Here is a tiny trained network, its code and every weight. The questions are about switching its units off for an input and a target symbol, where a switched-off unit gives its printed mean instead of its output.

import numpy as np


def w(rows, s, z=0):
    codes = np.array(rows[::2]) - 128.0
    scale = np.full(codes.shape[1], s)
    scale[-1] = z or s
    return codes * scale


def f(y):
    return y / 2 * (1 + np.tanh(0.7978845608 * (y + 0.044715 * y**3)))


def softmax(a):
    e = np.exp(a - a.max(-1, keepdims=True))
    return e / e.sum(-1, keepdims=True)


def log_softmax(a):
    a = a - a.max(-1, keepdims=True)
    return a - np.log(np.exp(a).sum(-1, keepdims=True))


def net(x, mask):
    ids = ['εηλμπτφψω'.index(c) for c in x.split()]
    T = len(ids)
    res = E[ids] + P[:T]
    r = res
    for j in range(3):
        rows = slice(3 * j, 3 * j + 3)
        q, k, v = (r @ M[0][rows].T for M in (Q, K, V))
        z = softmax(np.where(np.tri(T) > 0, q @ k.T / 3**0.5, -1e9)) @ v
        o = O[0][rows]
        res = res + np.where(mask[j], z, o[:, -1]) @ o[:, :-1]
    y = f(res @ A[0][:, :-1].T + A[0][:, -1])
    res = res + np.where(mask[3:15], y, B[0][:, -1]) @ B[0][:, :-1]
    return log_softmax(res[-1] @ U[:, :-1].T + U[:, -1])


Q, K, V, O, A, B = {}, {}, {}, {}, {}, {}
E = w([
[108,103,6],'ε',
[218,155,68],'η',
[146,150,99],'λ',
[143,106,91],'μ',
[155,56,129],'π',
[149,39,171],'τ',
[138,54,44],'φ',
[150,148,112],'ψ',
[197,114,146],'ω',
],0.022)
P = w([
[66,225,248],'0',
[140,119,83],'1',
[147,119,88],'2',
[146,118,91],'3',
[147,125,94],'4',
[155,106,88],'5',
[149,122,90],'6',
[166,118,91],'7',
[164,115,92],'8',
[168,112,93],'9',
[172,127,89],'10',
[164,152,102],'11',
[165,130,93],'12',
[171,103,87],'13',
],0.011)
Q[0] = w([
[86,105,175],'h0',
[137,81,200],'h0',
[35,148,248],'h0',
[130,142,113],'h1',
[76,106,85],'h1',
[157,60,140],'h1',
[193,148,78],'h2',
[57,189,128],'h2',
[2,113,164],'h2',
],0.013)
K[0] = w([
[152,71,57],'h0',
[159,20,136],'h0',
[170,87,26],'h0',
[231,22,160],'h1',
[67,210,103],'h1',
[87,206,105],'h1',
[160,183,208],'h2',
[140,128,17],'h2',
[16,99,2],'h2',
],0.009)
V[0] = w([
[109,196,203],'h0',
[115,56,160],'h0',
[92,178,190],'h0',
[39,164,28],'h1',
[67,72,59],'h1',
[22,142,148],'h1',
[70,138,56],'h2',
[119,41,235],'h2',
[180,244,182],'h2',
],0.011)
O[0] = w([
[162,198,255,208],'h0',
[9,85,150,126],'h0',
[164,126,202,183],'h0',
[143,188,88,127],'h1',
[80,100,110,142],'h1',
[137,175,103,19],'h1',
[176,232,168,7],'h2',
[38,23,171,203],'h2',
[195,93,133,254],'h2',
],0.0063,0.0087)
A[0] = w([
[142,217,169,73],'n0',
[146,61,154,126],'n1',
[137,76,85,134],'n2',
[74,134,114,16],'n3',
[181,79,67,173],'n4',
[128,81,92,67],'n5',
[115,232,115,196],'n6',
[111,152,182,216],'n7',
[83,96,204,129],'n8',
[2,91,163,172],'n9',
[131,158,182,252],'n10',
[64,139,178,73],'n11',
],0.0087,0.0033)
B[0] = w([
[121,160,121,138],'n0',
[120,132,108,236],'n1',
[166,222,159,211],'n2',
[40,160,183,127],'n3',
[37,199,144,248],'n4',
[250,158,158,182],'n5',
[111,77,160,138],'n6',
[155,51,108,135],'n7',
[81,132,121,183],'n8',
[120,155,224,203],'n9',
[86,52,80,149],'n10',
[255,188,114,131],'n11',
],0.0061,0.011)
U = w([
[100,107,89,254],'ε',
[150,107,127,152],'η',
[135,138,136,64],'λ',
[126,86,105,74],'μ',
[108,100,139,18],'π',
[98,64,101,171],'τ',
[105,117,99,126],'φ',
[151,99,132,19],'ψ',
[154,6,77,139],'ω',
],0.014,0.0049)

Each question gives the input, a string of symbols that net reads in full, and the target symbol t.
The units are the heads (3 rows each of Q, K, V and O) and the neurons (one row each of A and B). Each row of codes is followed by its name. A weight is (code - 128) times the scale printed after its matrix; where a second scale follows, it is the last column's (O, A, B and U).
mask holds one flag per unit, heads first, then neurons. A switched-off unit (its flag False) gives its mean, the last column of its rows in O or B, instead of its output. The means were averaged over made-up inputs and are rounded, as every weight is.
A unit's drop is (log p(t) with every unit on - log p(t) with that unit switched off) / (log p(t) with every unit on - log p(t) with every unit switched off).
The circuit of an input: a set's keep is (log p(t) with only the set's units on - log p(t) with every unit switched off) / (log p(t) with every unit on - log p(t) with every unit switched off). Starting from the 12 units with the biggest drops (on a tie, the unit counted first), units are removed one at a time, each time the one whose removal leaves the highest keep (on an exact tie, the one counted first), for as long as the keep stays at least 0.8.
units of the circuit, in order: the units of the circuit, biggest drop first
unit that matters most: the unit with the biggest drop
top k neurons: the k neurons with the biggest drops, biggest first
which heads matter: for each layer, one digit per head in row order, 1 if its drop is at least 0.15 and else 0, layers parted by /
drop when u is switched off: that unit's drop, to one decimal
input τ ψ τ ω τ τ, target π: which heads matter -> 101
input τ ε ω π φ π, target π: units of the circuit, in order -> n9, h2, h0
input ω λ φ φ η λ ω φ μ ω λ, target ω: units of the circuit, in order -> n9, h2
input τ ω μ, target π: unit that matters most -> n9
input φ μ μ, target ε: units of the circuit, in order -> h0, h2
input φ ψ ε η π, target ε: units of the circuit, in order -> h0, h2, h1
input τ ω π φ, target π: units of the circuit, in order -> n9, h2, h0, n2
input τ τ τ λ, target π: units of the circuit, in order -> n9, h2, h0
input φ λ τ ψ η τ ε η ε φ λ φ, target ε: units of the circuit, in order -> h0, n4, n2
input ε ω π ω φ ε π, target ε: which heads matter -> 110
input ω ψ π φ μ φ η λ λ ω ε μ, target ω: top 3 neurons -> n9, n4, n2
input ω ω π ψ τ λ, target ω: drop when h2 is switched off -> 0.1
input ω φ τ η ω τ τ λ ω, target ω: drop when n5 is switched off -> 0.0
input ω τ φ τ ψ λ τ π λ ω ε η, target ω: units of the circuit, in order -> h2
input ω π π λ ω μ η μ φ π ω ψ, target ω: drop when n4 is switched off -> 0.2
